Here is a tiny trained network, its code and every weight. The questions are about switching its units off for an input and a class, where a switched-off unit gives its printed mean instead of its output.

import numpy as np


def w(rows, s, z=0):
    codes = np.array(rows[::2]) - 128.0
    scale = np.full(codes.shape[1], s)
    scale[-1] = z or s
    return codes * scale


def norm(h):
    return h / np.sqrt((h * h).mean(-1, keepdims=True) + 1e-5)


def f(y):
    return np.maximum(y, 0)


def log_softmax(a):
    a = a - a.max(-1, keepdims=True)
    return a - np.log(np.exp(a).sum(-1, keepdims=True))


def net(x, mask):
    res = np.array(x, float).reshape(1, 2) / 4 @ E
    u = 0
    for l in range(3):
        y = f(norm(res) @ A[l][:, :-1].T + A[l][:, -1])
        res = res + np.where(mask[u : u + 5], y, B[l][:, -1]) @ B[l][:, :-1]
        u += 5
    return log_softmax(norm(res)[-1] @ U[:, :-1].T + U[:, -1])


A, B = {}, {}
E = w([
[108,226,33,148,125,108,180,158,178,129,106],'x0',
[101,74,145,223,135,254,176,67,159,150,112],'x1',
],0.0093)
A[0] = w([
[142,153,184,42,128,82,118,186,140,145,187,175],'L0N1',
[146,90,155,84,97,139,103,210,131,132,148,9],'L0N2',
[125,187,26,151,64,103,174,127,212,150,75,130],'L0N3',
[86,157,70,120,111,194,255,135,159,87,113,5],'L0N4',
[136,91,110,139,184,111,201,104,217,111,164,2],'L0N5',
],0.0075,0.0045)
B[0] = w([
[95,113,141,236,143,98,132,160,161,111,42,251],'L0N1',
[171,245,68,131,137,47,170,147,85,141,95,160],'L0N2',
[188,159,44,71,114,139,203,152,163,207,115,253],'L0N3',
[88,209,156,140,95,198,173,91,132,151,55,207],'L0N4',
[43,221,84,132,107,174,254,151,206,159,137,149],'L0N5',
],0.0082,0.0078)
A[1] = w([
[202,162,26,75,102,73,134,175,174,111,176,4],'L1N1',
[161,128,128,114,108,211,127,60,162,140,199,168],'L1N2',
[101,102,165,119,157,177,93,55,73,153,174,83],'L1N3',
[251,108,111,2,105,94,110,158,112,164,167,225],'L1N4',
[79,126,205,122,210,59,35,137,41,34,142,15],'L1N5',
],0.01,0.0028)
B[1] = w([
[137,83,127,134,121,206,81,142,77,70,211,210],'L1N1',
[111,156,142,39,204,78,82,165,145,223,216,225],'L1N2',
[107,160,100,83,176,105,123,157,107,105,184,213],'L1N3',
[164,166,75,231,68,144,123,244,103,36,126,169],'L1N4',
[133,111,137,217,127,100,150,54,165,135,14,253],'L1N5',
],0.011,0.0083)
A[2] = w([
[58,133,212,52,158,157,21,114,143,123,232,75],'L2N1',
[249,176,1,31,37,144,218,78,144,99,120,3],'L2N2',
[243,149,84,123,39,122,89,249,8,13,170,54],'L2N3',
[175,58,218,140,76,117,148,87,29,81,121,74],'L2N4',
[120,87,190,61,242,78,75,33,74,159,184,105],'L2N5',
],0.0074,0.0048)
B[2] = w([
[135,41,128,158,111,23,31,92,44,1,87,244],'L2N1',
[87,39,245,133,167,49,50,74,97,77,119,220],'L2N2',
[200,117,56,135,54,205,162,147,109,110,203,239],'L2N3',
[150,160,45,215,126,217,156,142,208,152,134,151],'L2N4',
[120,128,155,14,59,143,113,159,117,133,195,254],'L2N5',
],0.0096,0.007)
U = w([
[131,80,191,255,168,61,126,72,169,82,27,232],'0',
[41,64,226,44,162,74,49,125,81,82,203,189],'1',
[185,151,14,169,44,204,183,225,96,25,192,4],'2',
[22,248,136,53,182,209,234,78,196,214,115,72],'3',
],0.012,0.0045)

Each question gives the input, the list of numbers given to net, and the class t.
The units are the neurons (one row each of A and B). Each row of codes is followed by its name. A weight is (code - 128) times the scale printed after its matrix; where a second scale follows, it is the last column's (A, B and U).
mask holds one flag per neuron, layer by layer. A switched-off neuron (its flag False) gives its mean, the last column of its row in B, instead of its output. The means were averaged over made-up inputs and are rounded, as every weight is.
A unit's drop is (log p(t) with every unit on - log p(t) with that unit switched off) / (log p(t) with every unit on - log p(t) with every unit switched off).
The circuit of an input: a set's keep is (log p(t) with only the set's units on - log p(t) with every unit switched off) / (log p(t) with every unit on - log p(t) with every unit switched off). Starting from the 12 units with the biggest drops (on a tie, the unit counted first), units are removed one at a time, each time the one whose removal leaves the highest keep (on an exact tie, the one counted first), for as long as the keep stays at least 0.8.
units of the circuit, in order: the units of the circuit, biggest drop first
top k neurons: the k neurons with the biggest drops, biggest first
drop of u: that unit's drop, to one decimal
input [0,5], class 1: units of the circuit, in order -> [L0N1 L1N2]
input [0,6], class 1: top 4 neurons -> [L0N1 L1N2 L0N3 L1N5]
input [7,2], class 3: units of the circuit, in order -> [L0N4]
input [1,-8], class 2: top 2 neurons -> [L1N1 L2N3]
input [0,1], class 1: top 2 neurons -> [L1N5 L0N1]
input [0,4], class 1: top 4 neurons -> [L0N1 L0N3 L1N2 L1N5]
input [-8,0], class 0: top 2 neurons -> [L1N5 L0N3]
input [-2,2], class 1: top 2 neurons -> [L0N1 L0N3]
input [-3,-5], class 0: top 2 neurons -> [L0N3 L0N1]
input [-8,-6], class 0: drop of L1N5 -> 0.2
input [-8,-3], class 0: drop of L0N3 -> 0.3
input [-7,-1], class 0: drop of L0N3 -> 1.8
